Small tables with named rows and columns. After each table, cells are looked up by row and column.

Table puvetus
	ginegeb	mar	liruvuk	fenubov	rez	ketuko	bimik
rasikov	43	29	41	170	25	31	213
mok	152	115	141	178	84	84	201
minu	45	168	55	187	196	125	130
mividar	53	146	56	22	117	68	118

liruvuk of minu is 55
rez of minu is 196
rez of mividar is 117
mar of mividar is 146
ketuko of mividar is 68
ketuko of rasikov is 31
mar of minu is 168
ginegeb of minu is 45
fenubov of mividar is 22
ginegeb of rasikov is 43
ketuko of mok is 84
rez of mok is 84
liruvuk of mividar is 56
mar of rasikov is 29
liruvuk of rasikov is 41

Table pom
|  | zamib | besori | gesal | nopa | lil |
|---|---|---|---|---|---|
| rakonup | 3.4 | 6.4 | 6.5 | 7.8 | 9.3 |
| ratub | 5.5 | 5.2 | 7.1 | 6.7 | 1.3 |
| tepo | 3.4 | 4.6 | 3.4 | 4.4 | 4.4 |
| ratik | 4.8 | 6.3 | 8.0 | 5.8 | 7.2 |
| bal | 6.3 | 8.5 | 6.5 | 5.4 | 7.4 |
| kidav | 8.3 | 1.9 | 3.7 | 5.3 | 4.7 |
| magu | 5.1 | 5.4 | 7.0 | 6.7 | 1.6 |
| gav | 5.6 | 8.5 | 6.9 | 6.1 | 8.2 |
| lada | 5.7 | 5.0 | 5.7 | 6.6 | 7.4 |
| suset | 5.3 | 5.8 | 7.5 | 6.1 | 2.6 |

gesal of suset: 7.5
nopa of magu: 6.7
zamib of suset: 5.3
lil of ratub: 1.3
besori of magu: 5.4
zamib of bal: 6.3
gesal of ratub: 7.1
gesal of gav: 6.9
nopa of kidav: 5.3
lil of kidav: 4.7
nopa of tepo: 4.4
lil of suset: 2.6
Row with the largest gesal: ratik

Table tamo
columns: nasi, bufu, doz, kek, mev, silofu, dinoku
fab: [44.05, 28.71, 98.11, 28.65, 44.09, 11.12, 67.74]
nem: [50.28, 68.02, 15.27, 77.51, 43.45, 74.35, 55.95]
bobu: [31.13, 31.91, 60.84, 36.18, 80.49, 38.83, 52.26]
mos: [67.70, 51.85, 8.30, 64.07, 55.52, 88.59, 59.61]

nem, bufu: 68.02
bobu, doz: 60.84
fab, dinoku: 67.74
nem, kek: 77.51
fab, nasi: 44.05
fab, silofu: 11.12
Row with the largest doz: fab

zovida =
,mag,refu,vufamem,ruvasag,gav,fuzarak,gez,vomotoz
tomop,112,145,101,131,161,137,155,134
kezosob,197,148,187,100,167,169,139,194
noneti,161,151,60,167,155,135,216,143
kisizof,169,147,80,183,131,130,140,158
fufik,213,128,149,143,224,57,131,79
gotan,220,160,104,70,241,67,195,115
zom,190,165,186,109,172,156,140,186
zurut,147,156,90,183,179,178,214,173
fizutug,200,127,159,122,179,135,218,153
ziku,231,165,140,116,215,25,144,141
togi,216,150,90,115,172,80,153,119
mak,198,152,174,93,190,98,151,217
zif,186,162,188,106,170,177,139,201
rurofev,207,95,101,107,212,132,191,129

fufik, refu: 128
kisizof, ruvasag: 183
zif, mag: 186
ziku, refu: 165
fizutug, vomotoz: 153
fizutug, fuzarak: 135
tomop, refu: 145
rurofev, refu: 95
kezosob, gav: 167
Row with the largest vomotoz: mak

vum:
|  | guler | zim |
|---|---|---|
| tigi | -8180 | 5522 |
| vid | 1351 | 3328 |
| femeki | 7311 | 2501 |
| borep | 3310 | -535 |
| fesezi | 7237 | 4780 |
| bisif | -7284 | -755 |
| gek | 893 | 3782 |

borep, guler -> 3310
borep, zim -> -535
bisif, zim -> -755
femeki, zim -> 2501
bisif, guler -> -7284
tigi, zim -> 5522
fesezi, zim -> 4780
vid, guler -> 1351
Which row has the largest zim? tigi

Table zir
         lutoka  gorid  der  sokomi
duk         143    138  107     126
fis         128    115  137     152
farinik     199    129   53     136
fam         130    155   89      46
ket         146    145  120     109
kipu        139    125   80     142
mek         141    161   39     148
luv         141    129   98     129
fikal       139    127   94     130

sokomi of mek: 148
lutoka of mek: 141
gorid of ket: 145
lutoka of duk: 143
der of luv: 98
der of fis: 137
gorid of farinik: 129
der of farinik: 53
lutoka of farinik: 199
sokomi of kipu: 142
gorid of fis: 115
sokomi of luv: 129
lutoka of fikal: 139
gorid of mek: 161
lutoka of fam: 130
der of mek: 39
gorid of duk: 138
Row with the largest sokomi: fis

